[-0.99 -2.32 -0.78  0.86  0.32 -0.85 -0.37  3.24 -1.69 -0.19  0.32 -0.49
 -3.20 -0.49  0.28 -0.42 -1.42 -0.74] : 7
[ 0.77 -1.66  2.39  1.36 -1.68 -0.09 -1.20  0.81  0.36 -0.29 -2.40  1.37
 -0.03  0.92 -0.26 -0.59 -0.87 -1.46] : 6
[ 1.72  1.61  6.82 -0.31 -1.90  1.98 -5.03  1.90  1.82 -0.44  0.14  0.38
 -1.67  1.07  0.31 -0.27  0.29 -0.89] : 0
[-1.96  3.42  9.99  1.01 -0.32  1.15 -2.29  2.60  1.11  0.14  1.15 -1.18
 -4.09  1.16  0.18 -0.05 -0.08  0.23] : 1
[-1.15  1.26 -3.57 -0.38  0.77 -0.38 -0.55  2.23  0.26 -1.80 -1.49  0.37
 -0.58  1.90  0.09 -0.76 -2.41  0.46] : 11
[-4.35  0.65  0.71  1.12 -1.95 -1.81 -2.32  2.64 -0.22 -0.26 -1.20  2.61
 -1.03  0.75 -0.42 -1.62  1.44  0.80] : 7
[-0.98 -2.49  7.33 -0.22 -0.34  2.08  1.38 -1.31 -0.52 -0.24 -1.20 -0.63
  0.44 -0.69 -0.44  1.73  0.02 -0.74] : 3
[-1.75  2.24 -1.34 -0.30  0.63  0.23 -5.75 -1.35 -1.26  0.19  1.10  0.67
  0.14 -0.88 -0.86  0.40  0.16  1.62] : 1
[-1.87  1.06 -5.17  0.82 -0.11 -1.76  0.30  3.82  0.69  0.23 -1.30  1.54
 -0.46  4.20  0.34 -3.23  1.05  0.04] : 12
[-2.03  1.87 -3.24 -0.58 -0.03 -1.78  4.45 -0.28  1.49 -0.08 -1.12  1.23
 -0.96  0.12  0.56  0.88 -0.14 -0.13] : 12
[-1.57  2.21  1.82  0.36  0.23  0.95 -0.92 -1.31  1.74 -0.76  0.53 -0.18
 -3.08  0.34 -0.45  0.67  1.11 -1.42] : 6
[ 0.99  0.06 -2.30  2.22 -1.31 -0.97 -2.42  2.21  1.89 -0.24 -0.75  1.68
  0.90 -0.70  0.00 -0.75 -2.52 -1.13] : 2
[-1.21 -1.26  1.05  1.65  2.64  1.25 -2.28 -0.13 -0.15  0.14 -1.44 -0.74
  0.72  0.53 -0.46  1.44 -0.29 -0.92] : 5
[ 2.39 -3.87 -3.66 -0.23 -1.10 -0.84  3.12 -0.61 -0.46 -0.47  0.50 -1.11
 -1.82  1.23  0.08 -1.12  1.19 -0.62] : 10
[-0.98 -1.15 -2.43 -0.67  1.31  1.18  0.61  1.41  1.96 -1.66  0.14 -1.35
  1.65  1.26  0.42 -0.38 -0.02 -0.15] : 6
[-2.46 -1.20  0.49  0.03  0.87 -0.14  2.03 -4.36 -1.79  1.04  0.63  1.01
  1.20 -0.15  0.13 -0.20 -0.45 -0.05] : 12
[-1.11  2.91  3.18 -0.18 -0.66  0.65  3.54  0.87  0.43 -0.19 -0.02 -1.05
  0.03  0.13 -0.33 -0.25 -2.90  1.07] : 5
[ 0.14  1.85 -5.59 -0.13  0.82 -0.60 -4.30  1.98  0.06  0.37  0.75  1.05
 -0.36  0.09  0.93 -1.93  1.16 -0.61] : 8
[ 1.18  2.80 -0.02 -0.32  2.79  1.37  1.63 -3.51  0.25  1.11 -0.67 -1.16
  2.89 -2.04 -0.19  1.24  1.25 -1.01] : 6
[-1.54  2.46  5.28  0.55  1.02 -0.73 -3.52  3.64  1.40 -1.26 -1.91 -0.79
 -2.81  1.37  0.31 -2.06  0.27  0.99] : 6
[-0.58  3.60 -1.10 -0.82  2.55  0.11  0.53  0.14 -0.51  0.92  1.17  0.63
  1.07 -1.32  0.65  1.73  0.09  0.63] : 3
[ 1.38  2.97 -3.47 -0.19  2.54  0.57 -0.47 -0.93 -0.59 -0.39  2.09 -0.50
 -0.28 -2.03 -0.48  1.34 -1.95  1.87] : 1
